Moves between nodes:
w173 de w373
w173 ka w188
w173 te w369
w173 fe w475
w173 vo w278
w646 de w488
w646 ka w926
w646 te w700
w646 fe w897
w646 vo w91
w852 de w925
w852 ka w112
w852 te w962
w852 fe w649
w852 vo w783
w971 de w188
w971 ka w164
w971 te w173
w971 fe w822
w971 vo w36
w393 de w624
w393 ka w259
w393 te w352
w393 fe w847
w393 vo w400
w775 de w335
w775 ka w475
w775 te w595
w775 fe w369
w775 vo w687
w827 de w775
w827 ka w278
w827 te w838
w827 fe w687
w827 vo w10
w700 de w538
w700 ka w488
w700 te w343
w700 fe w913
w700 vo w653
w316 de w275
w316 ka w246
w316 te w400
w316 fe w988
w316 vo w159
w649 de w710
w649 ka w502
w649 te w228
w649 fe w925
w649 vo w852
w259 de w211
w259 ka w414
w259 te w624
w259 fe w239
w259 vo w275
w593 de w228
w593 ka w649
w593 te w981
w593 fe w962
w593 vo w211
w32 de w400
w32 ka w316
w32 te w379
w32 fe w907
w32 vo w298
w10 de w687
w10 ka w84
w10 te w283
w10 fe w827
w10 vo w853
w918 de w28
w918 ka w838
w918 te w643
w918 fe w156
w918 vo w705
w900 de w321
w900 ka w956
w900 te w106
w900 fe w590
w900 vo w939
w519 de w871
w519 ka w955
w519 te w232
w519 fe w454
w519 vo w321
w631 de w308
w631 ka w907
w631 te w341
w631 fe w379
w631 vo w433
w426 de w481
w426 ka w8
w426 te w783
w426 fe w764
w426 vo w981
w956 de w596
w956 ka w125
w956 te w321
w956 fe w916
w956 vo w947
w227 de w956
w227 ka w232
w227 te w900
w227 fe w947
w227 vo w891
w705 de w156
w705 ka w283
w705 te w183
w705 fe w918
w705 vo w73
w36 de w822
w36 ka w486
w36 te w278
w36 fe w971
w36 vo w595
w28 de w84
w28 ka w595
w28 te w10
w28 fe w131
w28 vo w156
w906 de w838
w906 ka w827
w906 te w918
w906 fe w283
w906 vo w960
w379 de w924
w379 ka w400
w379 te w628
w379 fe w308
w379 vo w631
w488 de w298
w488 ka w628
w488 te w538
w488 fe w938
w488 vo w897
w8 de w186
w8 ka w587
w8 te w481
w8 fe w290
w8 vo w228
w369 de w486
w369 ka w373
w369 te w36
w369 fe w335
w369 vo w775
w549 de w414
w549 ka w981
w549 te w259
w549 fe w497
w549 vo w246
w988 de w259
w988 ka w549
w988 te w393
w988 fe w275
w988 vo w316
w275 de w239
w275 ka w497
w275 te w847
w275 fe w259
w275 vo w988
w84 de w173
w84 ka w971
w84 te w687
w84 fe w278
w84 vo w131
w373 de w184
w373 ka w252
w373 te w486
w373 fe w561
w373 vo w475
w897 de w938
w897 ka w341
w897 te w913
w897 fe w488
w897 vo w646
w643 de w10
w643 ka w28
w643 te w960
w643 fe w853
w643 vo w183
w73 de w918
w73 ka w906
w73 te w955
w73 fe w705
w73 vo w125
w871 de w960
w871 ka w643
w871 te w125
w871 fe w273
w871 vo w454
w486 de w134
w486 ka w184
w486 te w822
w486 fe w164
w486 vo w335
w710 de w106
w710 ka w900
w710 te w290
w710 fe w587
w710 vo w925
w764 de w112
w764 ka w290
w764 te w852
w764 fe w481
w764 vo w426
w232 de w125
w232 ka w871
w232 te w956
w232 fe w604
w232 vo w544
w952 de w926
w952 ka w433
w952 te w646
w952 fe w115
w952 vo w343
w655 de w36
w655 ka w369
w655 te w131
w655 fe w595
w655 vo w838
w308 de w352
w308 ka w393
w308 te w529
w308 fe w924
w308 vo w379
w656 de w549
w656 ka w997
w656 te w988
w656 fe w246
w656 vo w352
w604 de w73
w604 ka w273
w604 te w916
w604 fe w125
w604 vo w232
w924 de w656
w924 ka w847
w924 te w159
w924 fe w352
w924 vo w308
w115 de w341
w115 ka w631
w115 te w897
w115 fe w926
w115 vo w952
w529 de w316
w529 ka w352
w529 te w32
w529 fe w159
w529 vo w628
w962 de w8
w962 ka w925
w962 te w426
w962 fe w228
w962 vo w593
w343 de w115
w343 ka w538
w343 te w91
w343 fe w952
w343 vo w252
w159 de w988
w159 ka w656
w159 te w907
w159 fe w316
w159 vo w529
w475 de w561
w475 ka w260
w475 te w335
w475 fe w373
w475 vo w173
w687 de w369
w687 ka w173
w687 te w655
w687 fe w775
w687 vo w827
w481 de w502
w481 ka w186
w481 te w649
w481 fe w112
w481 vo w764
w838 de w595
w838 ka w775
w838 te w28
w838 fe w655
w838 vo w283
w653 de w913
w653 ka w897
w653 te w252
w653 fe w700
w653 vo w134
w454 de w273
w454 ka w183
w454 te w604
w454 fe w871
w454 vo w519
w102 de w232
w102 ka w519
w102 te w227
w102 fe w544
w102 vo w106
w596 de w183
w596 ka w705
w596 te w454
w596 fe w955
w596 vo w916
w298 de w907
w298 ka w159
w298 te w631
w298 fe w32
w298 vo w938
w183 de w853
w183 ka w156
w183 te w273
w183 fe w643
w183 vo w955
w997 de w981
w997 ka w593
w997 te w549
w997 fe w573
w997 vo w624
w134 de w700
w134 ka w646
w134 te w260
w134 fe w653
w134 vo w164
w847 de w997
w847 ka w239
w847 te w656
w847 fe w624
w847 vo w393
w112 de w939
w112 ka w891
w112 te w925
w112 fe w502
w112 vo w481
w538 de w631
w538 ka w298
w538 te w115
w538 fe w433
w538 vo w913
w947 de w916
w947 ka w604
w947 te w590
w947 fe w956
w947 vo w227
w955 de w643
w955 ka w918
w955 te w871
w955 fe w183
w955 vo w596
w414 de w852
w414 ka w764
w414 te w211
w414 fe w783
w414 vo w497
w278 de w475
w278 ka w822
w278 te w775
w278 fe w173
w278 vo w84
w595 de w971
w595 ka w335
w595 te w84
w595 fe w36
w595 vo w655
w822 de w260
w822 ka w134
w822 te w475
w822 fe w188
w822 vo w971
w290 de w891
w290 ka w106
w290 te w112
w290 fe w186
w290 vo w8
w938 de w32
w938 ka w529
w938 te w433
w938 fe w298
w938 vo w488
w283 de w655
w283 ka w687
w283 te w156
w283 fe w838
w283 vo w906
w590 de w519
w590 ka w916
w590 te w102
w590 fe w321
w590 vo w900
w853 de w827
w853 ka w131
w853 te w906
w853 fe w10
w853 vo w643
w211 de w962
w211 ka w852
w211 te w573
w211 fe w593
w211 vo w239
w188 de w252
w188 ka w653
w188 te w373
w188 fe w260
w188 vo w822
w106 de w544
w106 ka w321
w106 te w891
w106 fe w102
w106 vo w587
w186 de w227
w186 ka w102
w186 te w502
w186 fe w891
w186 vo w290
w573 de w426
w573 ka w962
w573 te w497
w573 fe w981
w573 vo w997
w561 de w91
w561 ka w343
w561 te w164
w561 fe w184
w561 vo w373
w939 de w590
w939 ka w947
w939 te w587
w939 fe w900
w939 vo w502
w341 de w529
w341 ka w308
w341 te w938
w341 fe w628
w341 vo w926
w352 de w246
w352 ka w624
w352 te w316
w352 fe w656
w352 vo w924
w891 de w947
w891 ka w544
w891 te w939
w891 fe w227
w891 vo w186
w981 de w764
w981 ka w228
w981 te w414
w981 fe w426
w981 vo w573
w624 de w573
w624 ka w211
w624 te w246
w624 fe w997
w624 vo w847
w916 de w955
w916 ka w73
w916 te w519
w916 fe w596
w916 vo w956
w783 de w649
w783 ka w481
w783 te w593
w783 fe w852
w783 vo w414
w246 de w497
w246 ka w573
w246 te w275
w246 fe w549
w246 vo w656
w926 de w628
w926 ka w379
w926 te w488
w926 fe w341
w926 vo w115
w184 de w646
w184 ka w952
w184 te w134
w184 fe w91
w184 vo w561
w335 de w164
w335 ka w561
w335 te w971
w335 fe w486
w335 vo w369
w252 de w952
w252 ka w913
w252 te w184
w252 fe w343
w252 vo w260
w587 de w102
w587 ka w590
w587 te w186
w587 fe w106
w587 vo w710
w131 de w278
w131 ka w36
w131 te w827
w131 fe w84
w131 vo w28
w228 de w290
w228 ka w710
w228 te w764
w228 fe w8
w228 vo w962
w544 de w604
w544 ka w454
w544 te w947
w544 fe w232
w544 vo w102
w273 de w906
w273 ka w853
w273 te w73
w273 fe w960
w273 vo w871
w628 de w159
w628 ka w924
w628 te w298
w628 fe w529
w628 vo w341
w913 de w433
w913 ka w938
w913 te w952
w913 fe w538
w913 vo w700
w925 de w587
w925 ka w939
w925 te w8
w925 fe w710
w925 vo w649
w125 de w705
w125 ka w960
w125 te w596
w125 fe w73
w125 vo w604
w960 de w283
w960 ka w10
w960 te w705
w960 fe w906
w960 vo w273
w260 de w343
w260 ka w700
w260 te w561
w260 fe w252
w260 vo w188
w502 de w900
w502 ka w227
w502 te w710
w502 fe w939
w502 vo w112
w156 de w131
w156 ka w655
w156 te w853
w156 fe w28
w156 vo w918
w321 de w454
w321 ka w596
w321 te w544
w321 fe w519
w321 vo w590
w239 de w593
w239 ka w783
w239 te w997
w239 fe w211
w239 vo w259
w497 de w783
w497 ka w426
w497 te w239
w497 fe w414
w497 vo w549
w400 de w847
w400 ka w275
w400 te w924
w400 fe w393
w400 vo w907
w91 de w897
w91 ka w115
w91 te w653
w91 fe w646
w91 vo w184
w433 de w379
w433 ka w32
w433 te w926
w433 fe w631
w433 vo w538
w164 de w653
w164 ka w91
w164 te w188
w164 fe w134
w164 vo w486
w907 de w393
w907 ka w988
w907 te w308
w907 fe w400
w907 vo w32

The rows follow the links: the fewer symbols apart two nodes are, the more alike their rows tend to be.

Each row is also shifted at random along 2 hidden directions that mean nothing.

Known rows, each with its node:
269;-29;-70;-8;-1;56;-36;-41;47;101;-23;-42;-22;24;89;30;42;-31;33;-14;43;59;24;5;-44;-30;68;5;31;74;-80;-135;18;-63;39;90;-39;52;-113;28;5;25;46;-15;-77;-7;-20;10;-6;63;88;82;17;-15;-25;-62;56;36;-6;-19;53;-49;4;18;42;-8;-22;-68: w316
-17;5;28;68;-37;-49;75;34;7;-70;8;56;56;-52;-81;-6;18;41;-40;67;-24;-55;6;-7;23;37;-52;-9;-49;-59;67;98;5;61;-83;-82;34;-34;73;-58;23;-52;-4;15;31;60;33;23;-29;-55;-129;-104;-29;5;-30;99;-22;-71;-7;15;-9;39;-24;-10;-59;42;9;15: w156
176;-52;-30;112;-57;38;71;-15;46;13;-80;72;89;-104;-57;88;113;75;-46;124;2;-150;17;-9;39;44;34;-66;-64;-81;32;45;-17;-31;-127;-8;44;-73;-3;-28;4;-39;-12;-88;15;13;-8;19;-76;-23;-96;-76;42;30;-137;113;34;-71;49;-2;-34;104;116;35;-137;63;-28;-99: w84
-184;-81;162;5;87;-25;-1;91;-5;-50;103;29;-61;87;-103;-3;-129;-5;4;-38;33;92;-78;17;4;-23;-43;127;-35;-5;71;112;12;84;27;-27;9;38;44;6;22;72;-72;125;83;54;-24;-79;21;-22;47;-18;-49;54;61;-80;42;12;-93;102;-51;-143;-51;87;46;-66;71;97: w321
-145;21;-88;-37;-52;79;-113;-64;33;58;-64;-23;35;-34;90;46;80;-20;44;9;-9;-44;26;-13;-7;-1;58;-97;22;58;-58;-119;22;-99;10;81;-40;-24;-129;33;-20;41;85;-112;-85;-63;-11;39;12;66;29;46;43;-33;-59;-8;29;12;49;-80;33;57;66;-28;-33;-27;8;-83: w32
205;-41;74;2;-8;-2;-69;56;-18;-90;46;-32;74;24;-55;-22;-57;7;109;36;-104;-85;-90;-25;25;-30;-42;-109;-5;51;34;-28;103;-7;30;-31;35;-67;-83;28;-46;38;102;-83;-59;-47;19;-41;33;-9;-34;-20;-2;-12;28;-49;18;-42;27;-33;-65;75;67;-54;-67;-90;87;-11: w112
-518;-28;23;28;0;11;7;10;77;56;7;79;-53;-2;-35;54;44;0;-92;2;120;99;39;15;-17;36;23;151;-40;-30;40;87;-38;41;-77;16;-44;66;16;-46;93;51;-74;120;72;103;-31;43;-34;5;2;-45;-44;52;-66;55;59;-9;-97;88;41;-146;-93;123;40;38;22;4: w369
-455;-7;-11;-84;4;47;-137;-21;48;83;23;-22;-72;64;75;-2;7;-72;29;-81;67;150;10;9;-53;-27;51;85;36;100;-50;-91;22;-28;66;88;-93;94;-107;24;33;107;49;62;-38;21;-18;29;39;76;108;72;-30;0;16;-79;62;49;-80;15;65;-146;-103;47;107;-61;54;-5: w924
-210;16;-55;-40;-39;44;-104;-41;58;81;-9;-22;-26;16;74;21;57;-49;27;-40;37;91;34;5;-44;-19;56;28;35;95;-62;-112;42;-40;29;73;-87;65;-119;8;25;63;82;11;-82;19;0;46;4;62;39;46;-24;-27;-22;-21;54;16;-39;-13;78;-80;-79;5;61;-15;28;-56: w529
149;5;51;-34;-4;-18;-66;38;-38;-92;47;-46;49;29;-17;-53;-66;-16;105;6;-110;-60;-68;-28;13;-28;-43;-99;18;58;7;-45;81;0;56;-42;16;-51;-48;28;-58;23;105;-64;-58;-46;34;-29;40;-8;-30;-9;0;-33;66;-52;-14;-24;23;-48;-43;75;28;-87;-30;-93;82;18: w649
187;16;-22;-66;36;19;-37;-27;-50;19;1;-69;-39;49;71;-36;-52;-44;57;-67;-16;20;-18;1;-15;-49;8;-35;57;38;-67;-85;-11;-47;102;49;-4;12;-22;58;-51;6;0;-32;-30;-80;-2;-36;49;33;105;101;37;-24;75;-107;-29;65;32;-36;-2;14;34;-38;48;-40;-27;22: w549
62;-60;110;9;8;-10;-64;84;11;-75;85;-11;22;55;-66;-28;-71;-13;90;14;-55;10;-93;-26;-3;-34;-41;-3;-18;69;45;-10;109;35;30;-35;2;-15;-72;4;-10;69;84;-1;-39;20;12;-45;17;-1;-27;-25;-46;4;43;-66;44;-42;-47;25;-35;-38;-26;-6;-6;-94;110;25: w710
126;-102;136;42;84;-15;23;88;-3;-45;83;11;-38;66;-98;-1;-100;13;8;-5;24;51;-75;6;-6;-23;-36;93;-33;-13;60;86;23;61;12;-21;32;22;27;7;17;34;-63;86;57;46;-30;-76;2;-24;32;-12;-41;53;35;-66;49;-4;-74;95;-50;-109;-24;80;14;-39;42;59: w544
202;-109;124;49;70;-21;30;89;8;-31;84;13;-22;69;-92;8;-86;22;16;12;25;46;-82;6;1;-23;-27;92;-34;-9;55;70;33;59;3;-31;29;25;9;9;15;41;-43;77;40;47;-22;-80;-2;-13;25;-14;-29;50;31;-69;54;-16;-75;87;-49;-102;-21;76;11;-41;48;49: w947
101;27;-16;-81;37;-2;-46;-20;-64;-3;16;-77;-37;56;64;-50;-68;-42;62;-79;-33;25;-15;2;-3;-46;-6;-51;56;47;-54;-72;-2;-25;99;30;-1;7;-12;55;-57;11;10;-29;-20;-83;0;-34;61;26;96;86;26;-24;86;-103;-43;70;34;-43;-16;17;37;-61;42;-51;-15;39: w239
108;-73;108;22;76;-16;47;57;-46;-71;37;22;5;20;-83;20;-85;42;8;22;-20;-65;-73;4;32;-9;-37;8;-30;-75;46;115;-24;32;10;-40;77;-44;64;26;-31;8;-91;4;83;-32;-23;-87;13;-40;23;-13;21;49;23;-45;-2;4;21;45;-103;21;94;41;-51;-26;14;47: w519
373;96;-165;26;-82;0;70;-82;19;73;-79;-26;17;-75;95;-21;124;-15;-49;6;14;9;115;4;-29;29;32;-43;26;12;-74;-110;-23;-37;-34;28;-32;28;7;-46;15;-113;58;-41;-81;18;27;91;-55;24;-54;19;3;-53;-41;86;-44;-11;38;-65;96;59;-58;-70;28;98;-102;-59: w115
49;-19;-41;-41;25;57;-70;-26;39;96;7;-47;-52;48;83;13;22;-46;28;-69;60;114;13;11;-44;-35;57;54;32;76;-60;-114;16;-39;63;90;-56;75;-98;33;10;55;34;19;-61;-2;-26;-1;14;68;106;91;-6;-4;9;-85;55;56;-35;0;53;-99;-44;24;75;-26;1;-27: w352
285;-70;84;32;12;11;-41;67;3;-69;56;-12;54;28;-72;-2;-51;9;95;45;-66;-57;-91;-17;16;-33;-26;-59;-19;47;35;-18;91;2;19;-27;26;-47;-82;23;-28;49;81;-48;-41;-9;8;-50;4;-7;-26;-32;-15;1;14;-57;45;-51;-10;9;-62;21;44;-12;-59;-88;85;-10: w502
392;-31;65;68;46;-54;123;59;-32;-49;31;16;-11;5;-86;-27;-59;33;-40;15;-2;-11;-22;13;14;4;-53;53;-31;-71;49;99;-23;69;-22;-66;64;-15;126;-20;0;-73;-85;57;60;32;1;-45;-22;-59;-34;-33;-9;19;31;8;-28;-16;-11;50;-44;-3;6;18;-10;36;-27;64: w125
-195;104;-113;-35;-27;1;39;-94;-17;58;-82;7;-16;-58;86;-5;64;-3;-71;-23;28;-7;86;16;-1;34;20;-18;32;-46;-51;-4;-93;-43;-12;20;-17;7;68;-12;3;-57;-53;-12;32;-37;8;62;-3;8;17;22;41;-23;-25;64;-68;38;52;-47;37;55;11;-26;15;93;-95;-22: w91
145;-93;117;33;78;-15;44;64;-24;-52;55;28;-13;49;-92;18;-91;22;11;14;-3;-23;-85;9;21;-18;-34;41;-32;-45;48;98;-7;43;12;-25;60;-29;51;10;-12;26;-76;30;72;-3;-28;-86;8;-33;27;-13;2;43;27;-56;16;-7;-18;66;-82;-29;52;56;-19;-33;24;49: w956
57;8;63;47;11;-88;106;53;-17;-69;47;32;-15;4;-95;-53;-37;21;-54;12;-3;19;9;11;10;23;-73;73;-31;-59;76;111;4;105;-45;-93;34;4;126;-53;31;-67;-43;97;62;90;25;-2;-24;-65;-90;-78;-54;5;34;64;-47;-40;-39;53;4;-31;-96;0;16;40;-2;82: w705
304;-24;-72;-24;21;64;-44;-51;13;74;-38;-50;-6;12;89;36;22;-16;49;-19;11;-15;2;1;-18;-32;58;-59;32;45;-84;-122;-5;-94;55;95;-9;3;-96;59;-43;23;23;-82;-59;-82;-21;-19;18;57;116;104;45;-8;-17;-78;34;66;47;-43;-1;28;93;-10;3;-19;-39;-71: w988
-140;83;-101;-17;-15;-18;60;-61;6;87;-49;12;-66;-25;72;-27;59;-25;-103;-52;86;95;104;29;-37;29;25;90;23;-16;-42;-4;-80;14;-17;17;-41;76;84;-34;45;-59;-56;78;28;49;-4;69;-18;15;17;26;-12;-13;0;57;-45;47;-7;2;98;-65;-110;9;93;102;-104;12: w653
215;93;-148;8;-83;3;33;-84;23;62;-79;-29;25;-75;90;-21;116;-18;-38;10;9;-9;97;-13;-18;28;27;-61;33;17;-70;-100;-23;-38;-30;24;-38;13;-12;-27;3;-85;59;-58;-86;-1;27;88;-33;30;-46;19;8;-59;-36;81;-40;-10;49;-68;83;66;-33;-75;13;85;-79;-69: w538
121;5;-41;-72;36;37;-58;-38;-44;33;-8;-66;-31;41;88;-6;-38;-33;49;-64;-18;0;-11;3;-10;-44;30;-47;53;36;-68;-85;-19;-66;96;58;-8;3;-47;58;-54;31;-8;-49;-24;-93;-14;-36;53;41;125;108;49;-14;41;-104;-9;76;52;-45;-14;23;67;-26;25;-39;-26;1: w624
353;16;-43;-60;37;8;-23;-31;-43;21;-4;-76;-28;38;75;-46;-47;-30;58;-58;-33;2;-15;-1;-9;-45;14;-50;54;36;-67;-92;-7;-40;95;31;16;-8;-22;58;-56;-16;6;-47;-47;-83;0;-37;38;26;99;98;48;-26;60;-95;-34;69;57;-46;-16;36;45;-53;27;-23;-42;4: w997
137;-37;-56;88;-11;47;88;-39;58;65;-77;60;14;-79;-7;91;101;50;-85;78;81;-41;50;10;5;45;60;26;-44;-78;-3;37;-61;-33;-111;36;19;-1;20;-21;38;-27;-78;-12;34;33;-32;21;-72;-1;-19;-19;24;41;-120;76;34;-20;7;34;8;6;65;79;-51;94;-74;-80: w971
-46;6;60;25;12;-52;70;32;-63;-100;5;44;33;-26;-88;-15;-49;34;-29;37;-59;-105;-29;-10;51;25;-58;-34;-21;-87;71;131;-24;53;-35;-89;72;-80;115;-15;-18;-52;-66;-11;85;-20;16;-26;3;-70;-66;-68;13;5;23;48;-62;-29;47;12;-66;91;56;-24;-63;10;-5;54: w183
-204;111;-111;-40;-41;-20;27;-72;7;71;-46;-5;-43;-32;91;-39;63;-28;-79;-42;49;83;106;10;-37;25;9;36;31;-7;-43;-39;-54;7;-4;18;-50;55;57;-35;27;-64;-9;44;-2;25;16;83;-12;18;-10;13;-13;-34;1;65;-57;34;11;-29;97;-23;-104;-32;80;83;-72;8: w646
-290;-40;-3;55;-23;41;23;-19;44;28;-51;80;36;-64;-36;95;67;44;-58;77;44;-76;14;4;32;44;38;7;-55;-68;36;79;-38;-21;-98;10;15;-37;-4;-7;16;17;-51;-25;56;14;-23;17;-36;-3;-34;-57;22;38;-112;75;47;-39;17;24;-20;21;75;74;-88;47;-6;-62: w278
9;23;67;-52;11;-71;-68;62;-13;-56;114;-56;-37;92;-29;-107;-95;-53;71;-76;-44;124;-37;-8;-32;-42;-63;44;34;117;13;-39;101;76;78;-39;-48;63;-30;-7;13;21;95;88;-58;61;43;-6;36;-5;-19;-3;-79;-34;122;-73;-8;-6;-77;11;33;-99;-175;-52;105;-78;91;86: w764
-198;-14;10;60;-54;2;20;-4;15;-48;-54;73;93;-85;-67;59;59;57;-26;109;-44;-156;-18;-16;58;42;-5;-79;-51;-79;61;89;-10;-12;-103;-52;43;-94;11;-22;-11;-8;2;-87;44;-15;8;17;-28;-46;-109;-95;29;9;-94;106;5;-73;46;-9;-52;115;112;3;-129;18;13;-50: w827

Start here and follow the symbols in turn, left to right. Where do you end up?
Answers are names.
412;-37;66;31;-5;-41;-24;87;20;-53;92;-46;5;55;-58;-60;-45;-16;80;-1;-43;54;-49;-10;-28;-36;-38;20;-4;92;22;-57;120;55;35;-33;-5;21;-63;-21;7;12;111;48;-84;70;30;-19;-7;-2;-54;-18;-71;-18;55;-49;30;-52;-66;26;24;-59;-113;-28;47;-70;75;26
te vo -> w228
3;-28;-35;70;-2;21;91;-17;70;92;-43;60;-36;-44;-5;68;82;25;-115;33;118;56;67;29;-24;41;52;114;-40;-51;5;41;-59;12;-89;34;-19;61;30;-32;66;-19;-76;74;46;80;-36;31;-65;12;-1;-17;-12;39;-86;70;40;-6;-48;69;57;-93;-47;102;25;95;-69;-40
vo ka ka -> w252
-331;-27;9;45;-49;36;-1;-23;6;-54;-70;83;104;-88;-52;90;63;72;-20;112;-39;-192;-31;-12;71;54;9;-96;-48;-87;58;80;-21;-38;-98;-25;48;-113;-10;-3;-22;21;-12;-119;52;-50;0;8;-17;-39;-85;-88;54;21;-111;100;15;-54;63;-28;-72;144;165;19;-161;15;26;-66
te fe -> w84
245;-59;95;50;69;-44;95;63;-35;-40;51;20;-22;28;-91;-13;-81;30;-12;9;-2;-6;-45;10;16;-12;-45;53;-36;-65;55;112;-24;69;-11;-56;70;-17;101;-8;2;-30;-89;58;85;21;-7;-63;-5;-47;5;-19;-11;42;32;-30;-12;-3;-23;69;-63;-28;14;40;-7;3;-6;61
ka fe te -> w705
72;-8;-43;-69;34;53;-75;-51;-27;34;-27;-54;-5;26;88;19;-28;-23;68;-46;-20;-30;-20;-3;10;-43;47;-85;49;34;-74;-91;-22;-97;90;78;4;-15;-73;79;-61;36;-4;-90;-26;-119;-24;-45;54;46;133;114;66;-16;24;-100;-3;78;66;-59;-37;54;127;-21;-5;-46;-16;-26
ka de -> w783
5;107;-137;-15;-68;0;27;-83;0;59;-78;-18;6;-64;84;-24;96;-17;-46;-15;5;0;104;2;-12;29;27;-40;36;-7;-58;-63;-45;-41;-14;12;-33;13;25;-27;5;-76;19;-36;-39;-6;21;79;-17;15;-25;21;21;-46;-18;82;-57;18;49;-59;73;60;-28;-59;17;82;-92;-31
te vo vo fe -> w343
320;-6;-49;-43;42;43;-32;-40;-20;48;-12;-67;-24;35;82;-5;-29;-22;48;-46;7;13;-9;8;-15;-37;44;-42;52;37;-77;-110;-18;-68;87;70;-6;17;-48;51;-43;6;1;-45;-47;-83;-23;-29;23;46;118;105;42;-21;37;-99;-7;70;45;-46;0;17;59;-23;27;-25;-41;-23
fe fe ka -> w426
-138;-42;-6;70;-16;30;51;-5;61;49;-43;76;13;-55;-27;83;77;40;-77;62;77;-1;35;19;1;40;38;60;-50;-49;29;63;-37;0;-104;19;3;10;8;-34;51;4;-54;26;38;51;-23;29;-58;4;-38;-47;-3;41;-100;80;48;-33;-32;49;15;-43;4;92;-32;48;-18;-49
fe vo -> w36
137;24;-118;-4;-69;73;-60;-80;42;66;-89;-18;53;-60;96;45;109;-4;38;30;-16;-62;38;-18;-5;-1;69;-116;25;48;-74;-143;16;-111;-9;68;-31;-25;-118;21;-29;4;98;-129;-98;-67;3;43;-11;54;4;37;45;-36;-74;16;26;1;63;-86;35;88;71;-49;-51;6;-16;-113
fe ka de te -> w246
432;32;-37;-43;17;-1;-13;-30;-74;-34;-17;-79;25;12;55;-45;-49;-15;80;-21;-94;-77;-32;-15;13;-45;-14;-131;53;29;-60;-84;9;-57;91;5;33;-49;-18;48;-86;-38;33;-103;-49;-115;13;-37;44;2;53;75;58;-45;65;-73;-59;43;96;-85;-51;121;104;-108;-22;-35;-34;2
fe ka te -> w228
166;-37;-65;80;-11;38;102;-45;39;88;-88;53;13;-83;5;87;99;45;-93;63;84;-39;60;18;4;44;55;26;-35;-88;-19;31;-77;-39;-90;40;18;0;27;-16;28;-43;-95;-11;39;15;-46;19;-65;11;-6;-4;33;33;-112;76;27;-7;27;23;10;21;77;75;-45;100;-97;-75
de te te -> w188
60;-81;129;32;79;-29;43;76;-17;-44;78;22;-41;55;-93;-5;-107;16;-4;-13;24;39;-61;14;14;-19;-33;82;-37;-40;61;103;0;68;8;-35;47;10;64;7;7;17;-85;87;86;37;-20;-75;5;-43;35;-20;-22;54;51;-62;20;10;-49;90;-61;-77;-17;69;16;-25;33;76
de fe ka -> w906
-294;1;-41;-62;-17;66;-132;-45;42;71;-19;-27;-20;24;85;29;35;-41;40;-45;33;43;-2;-3;-24;-18;65;-6;38;80;-58;-105;20;-69;47;86;-66;31;-122;42;1;90;57;-33;-57;-39;-20;21;29;76;87;64;17;-11;-19;-51;58;40;-7;-34;36;-45;7;14;29;-39;36;-54
de ka te ka -> w414
522;-14;17;88;9;-52;154;29;-51;-72;-15;22;52;-61;-84;-16;-14;59;-36;70;-51;-112;-8;-6;38;20;-51;-46;-40;-98;45;89;-30;44;-52;-82;90;-65;120;-33;-23;-108;-54;-28;50;4;15;-28;-39;-68;-90;-60;14;9;-4;60;-57;-48;47;8;-61;105;69;-37;-76;57;-62;19
ka te de te -> w28
201;39;6;-61;27;-42;-30;13;-48;-18;59;-85;-47;72;37;-89;-79;-56;56;-88;-33;90;-9;-1;-29;-44;-34;3;54;73;-35;-68;31;29;98;-12;-18;44;2;15;-24;-13;46;42;-45;-9;32;-20;45;10;45;52;-26;-37;114;-85;-41;38;-17;-23;27;-40;-89;-65;94;-45;10;68
de vo vo -> w414
38;-7;-42;-64;35;50;-70;-35;-14;52;-14;-53;-33;49;85;10;-30;-31;54;-63;16;26;-20;0;-16;-38;50;-22;47;46;-68;-98;-14;-69;88;81;-18;26;-72;61;-31;48;6;-43;-36;-71;-22;-34;35;55;131;103;38;-7;31;-104;21;75;29;-35;-1;-13;56;-2;37;-36;-15;-16
ka vo -> w259
